Below is a small trained network, with its code and all its weights. Each question gives an input and a target symbol and asks what happens when units are switched off, that is, made to give their printed mean instead of their output.

import numpy as np


def w(rows, s, z=0):
    codes = np.array(rows[::2]) - 128.0
    scale = np.full(codes.shape[1], s)
    scale[-1] = z or s
    return codes * scale


def norm(h):
    return h / np.sqrt((h * h).mean(-1, keepdims=True) + 1e-5)


def f(y):
    return np.maximum(y, 0)


def softmax(a):
    e = np.exp(a - a.max(-1, keepdims=True))
    return e / e.sum(-1, keepdims=True)


def log_softmax(a):
    a = a - a.max(-1, keepdims=True)
    return a - np.log(np.exp(a).sum(-1, keepdims=True))


def net(x, mask):
    ids = ['γεζθλπω'.index(c) for c in x.split()]
    T = len(ids)
    res = E[ids] + P[:T]
    u = 0
    for l in range(2):
        q, k, v = (norm(res) @ M[l].T for M in (Q, K, V))
        z = softmax(np.where(np.tri(T) > 0, q @ k.T / 4**0.5, -1e9)) @ v
        res = res + np.where(mask[u], z, O[l][:, -1]) @ O[l][:, :-1]
        u += 1
        y = f(norm(res) @ A[l][:, :-1].T + A[l][:, -1])
        res = res + np.where(mask[u : u + 12], y, B[l][:, -1]) @ B[l][:, :-1]
        u += 12
    return log_softmax(norm(res)[-1] @ U[:, :-1].T + U[:, -1])


Q, K, V, O, A, B = {}, {}, {}, {}, {}, {}
E = w([
[132,133,122,195,189,66],'γ',
[154,166,122,169,173,76],'ε',
[163,201,116,121,148,111],'ζ',
[133,65,90,241,165,84],'θ',
[129,56,109,205,133,2],'λ',
[142,141,158,130,105,70],'π',
[162,62,185,175,159,107],'ω',
],0.0024)
P = w([
[245,27,68,140,7,149],'0',
[122,169,93,146,126,57],'1',
[108,175,105,148,154,71],'2',
[81,182,104,149,186,104],'3',
[69,178,111,140,182,113],'4',
[54,169,120,142,183,138],'5',
[36,159,129,135,181,149],'6',
[18,159,144,123,179,183],'7',
[10,138,146,123,166,187],'8',
[20,145,128,133,156,182],'9',
],0.0013)
Q[0] = w([
[98,160,78,205,205,30],'L0H0',
[192,97,111,77,94,200],'L0H0',
[124,191,55,213,254,75],'L0H0',
[196,49,131,122,104,182],'L0H0',
],0.0054)
K[0] = w([
[47,83,223,86,110,142],'L0H0',
[186,161,86,158,122,71],'L0H0',
[2,130,227,68,136,144],'L0H0',
[216,182,106,109,76,104],'L0H0',
],0.0052)
V[0] = w([
[93,160,28,137,43,55],'L0H0',
[89,121,142,97,97,147],'L0H0',
[149,237,78,111,209,183],'L0H0',
[121,183,250,99,102,87],'L0H0',
],0.0021)
O[0] = w([
[3,98,39,101,134,176,150],'L0H0',
[131,64,111,144,128,61,7],'L0H0',
[154,140,75,214,43,99,55],'L0H0',
[20,148,203,125,140,57,141],'L0H0',
],0.0024,0.0012)
A[0] = w([
[147,149,108,102,194,189,187],'L0N0',
[127,210,130,123,64,180,133],'L0N1',
[136,168,179,105,159,125,188],'L0N2',
[138,189,118,160,173,141,98],'L0N3',
[154,107,91,116,145,187,76],'L0N4',
[95,191,150,128,247,228,114],'L0N5',
[115,217,129,79,115,123,211],'L0N6',
[114,198,154,84,111,55,138],'L0N7',
[123,42,102,252,130,133,252],'L0N8',
[225,101,163,125,169,121,199],'L0N9',
[191,157,68,175,124,94,153],'L0N10',
[48,142,81,118,116,81,23],'L0N11',
],0.0025,0.00049)
B[0] = w([
[142,74,137,135,135,35,160],'L0N0',
[95,127,175,234,206,175,142],'L0N1',
[112,115,34,161,172,111,192],'L0N2',
[53,116,111,129,57,107,208],'L0N3',
[73,145,143,119,161,142,136],'L0N4',
[156,105,99,155,67,43,239],'L0N5',
[101,70,163,218,215,91,184],'L0N6',
[114,110,200,121,207,142,199],'L0N7',
[147,246,179,78,166,89,254],'L0N8',
[11,162,150,100,104,139,179],'L0N9',
[117,136,228,80,101,124,194],'L0N10',
[51,108,90,173,134,254,182],'L0N11',
],0.0019,0.0023)
Q[1] = w([
[85,156,200,143,182,61],'L1H0',
[44,147,254,181,191,53],'L1H0',
[189,123,50,48,56,204],'L1H0',
[38,56,200,168,160,64],'L1H0',
],0.0034)
K[1] = w([
[187,93,94,103,96,138],'L1H0',
[252,80,114,68,55,146],'L1H0',
[69,197,153,157,191,69],'L1H0',
[222,100,91,99,50,223],'L1H0',
],0.0033)
V[1] = w([
[96,31,162,136,77,178],'L1H0',
[94,153,254,96,175,102],'L1H0',
[107,104,80,151,165,33],'L1H0',
[152,116,137,30,42,61],'L1H0',
],0.0025)
O[1] = w([
[130,91,134,193,253,171,9],'L1H0',
[102,140,181,2,126,72,163],'L1H0',
[139,61,23,47,132,45,214],'L1H0',
[32,35,173,179,75,102,216],'L1H0',
],0.0024,0.0011)
A[1] = w([
[137,166,122,178,133,28,251],'L1N0',
[139,165,173,216,91,183,132],'L1N1',
[205,120,145,133,42,128,116],'L1N2',
[102,122,179,86,208,168,189],'L1N3',
[153,93,144,165,109,183,142],'L1N4',
[125,164,107,5,135,118,122],'L1N5',
[93,54,117,210,105,168,127],'L1N6',
[112,50,118,184,6,188,13],'L1N7',
[137,61,120,99,132,104,200],'L1N8',
[128,118,46,159,100,118,160],'L1N9',
[118,144,97,33,91,94,155],'L1N10',
[92,177,140,151,145,57,221],'L1N11',
],0.0031,0.0012)
B[1] = w([
[177,90,134,73,94,158,252],'L1N0',
[140,193,114,84,169,13,143],'L1N1',
[95,70,125,118,97,115,133],'L1N2',
[207,115,84,166,114,85,159],'L1N3',
[112,205,201,136,155,84,132],'L1N4',
[90,142,159,162,252,212,143],'L1N5',
[117,193,58,109,140,182,148],'L1N6',
[92,147,136,198,200,131,132],'L1N7',
[143,164,92,77,157,118,148],'L1N8',
[125,110,151,111,42,174,147],'L1N9',
[100,153,107,128,155,204,151],'L1N10',
[161,111,128,152,103,172,247],'L1N11',
],0.0028,0.0049)
U = w([
[110,177,152,29,170,200,152],'γ',
[94,144,189,106,3,118,168],'ε',
[134,253,140,195,110,140,3],'ζ',
[234,122,68,151,111,195,139],'θ',
[123,31,45,75,109,108,29],'λ',
[6,94,122,183,193,154,154],'π',
[192,105,244,122,200,76,248],'ω',
],0.0053,0.0011)

Each question gives the input, a string of symbols that net reads in full, and the target symbol t.
The units are the heads (4 rows each of Q, K, V and O) and the neurons (one row each of A and B). Each row of codes is followed by its name. A weight is (code - 128) times the scale printed after its matrix; where a second scale follows, it is the last column's (O, A, B and U).
mask holds one flag per unit, layer by layer, with each layer's heads first. A switched-off unit (its flag False) gives its mean, the last column of its rows in O or B, instead of its output. The means were averaged over made-up inputs and are rounded, as every weight is.
A unit's drop is (log p(t) with every unit on - log p(t) with that unit switched off) / (log p(t) with every unit on - log p(t) with every unit switched off).
The circuit of an input: a set's keep is (log p(t) with only the set's units on - log p(t) with every unit switched off) / (log p(t) with every unit on - log p(t) with every unit switched off). Starting from the 12 units with the biggest drops (on a tie, the unit counted first), units are removed one at a time, each time the one whose removal leaves the highest keep (on an exact tie, the one counted first), for as long as the keep stays at least 0.8.
circuit, biggest first: the units of the circuit, biggest drop first
most important unit: the unit with the biggest drop
k most important neurons: the k neurons with the biggest drops, biggest first
top k neurons in layer l: the k neurons of layer l with the biggest drops, biggest first
drop of u: that unit's drop, to one decimal
input θ ζ ω γ λ θ ε γ ω, target θ: circuit, biggest first	[L1H0, L1N3]
input λ ε γ γ ω π, target λ: most important neuron	[L0N8]
input λ λ ε ε ω γ ω ζ, target λ: 2 most important neurons	[L0N8, L0N6]
input π ω γ γ π ζ λ π ε, target π: circuit, biggest first	[L0N8, L1H0]
input ζ ε ε ω θ ζ π ζ ε γ, target ζ: circuit, biggest first	[L1H0, L0N1, L0N5]
input λ ε γ θ ε ω ε θ ε, target λ: circuit, biggest first	[L1H0, L0N8]
input γ θ λ λ γ π ω ε γ ω, target γ: 2 most important neurons	[L0N8, L1N10]
input γ γ π ω ω, target γ: 2 most important neurons	[L0N8, L0N9]
input ε γ π ζ, target ε: 2 most important neurons	[L0N6, L0N5]
input ζ π θ γ θ λ θ ε γ, target ζ: top 2 neurons in layer 1	[L1N1, L1N3]
input γ ε γ γ, target γ: 2 most important neurons	[L0N8, L0N10]
input ε ε ζ γ θ λ, target ε: 2 most important neurons	[L0N8, L0N10]
input γ ε ζ γ γ, target γ: top 2 neurons in layer 1	[L1N5, L1N10]
input ε ω π ε ε λ, target ε: most important unit	L1H0
input γ ε ζ ε ε ε ζ λ, target γ: 3 most important neurons	[L0N8, L0N5, L1N5]
input γ λ ζ θ π ε θ, target γ: top 2 neurons in layer 0	[L0N8, L0N5]
input ω γ ζ π θ λ θ π γ ε, target ω: top 2 neurons in layer 0	[L0N9, L0N5]
input θ ζ γ ε ζ ζ, target θ: top 2 neurons in layer 1	[L1N0, L1N9]
input λ ε γ γ ε λ θ, target λ: drop of L0H0	-0.1
input ω ω π, target ω: most important unit	L1N3
input λ λ ε ε ω ω θ ω ζ γ, target ω: drop of L0H0	1.8
input ε ω ε λ γ ω, target ε: drop of L0N7	0.2
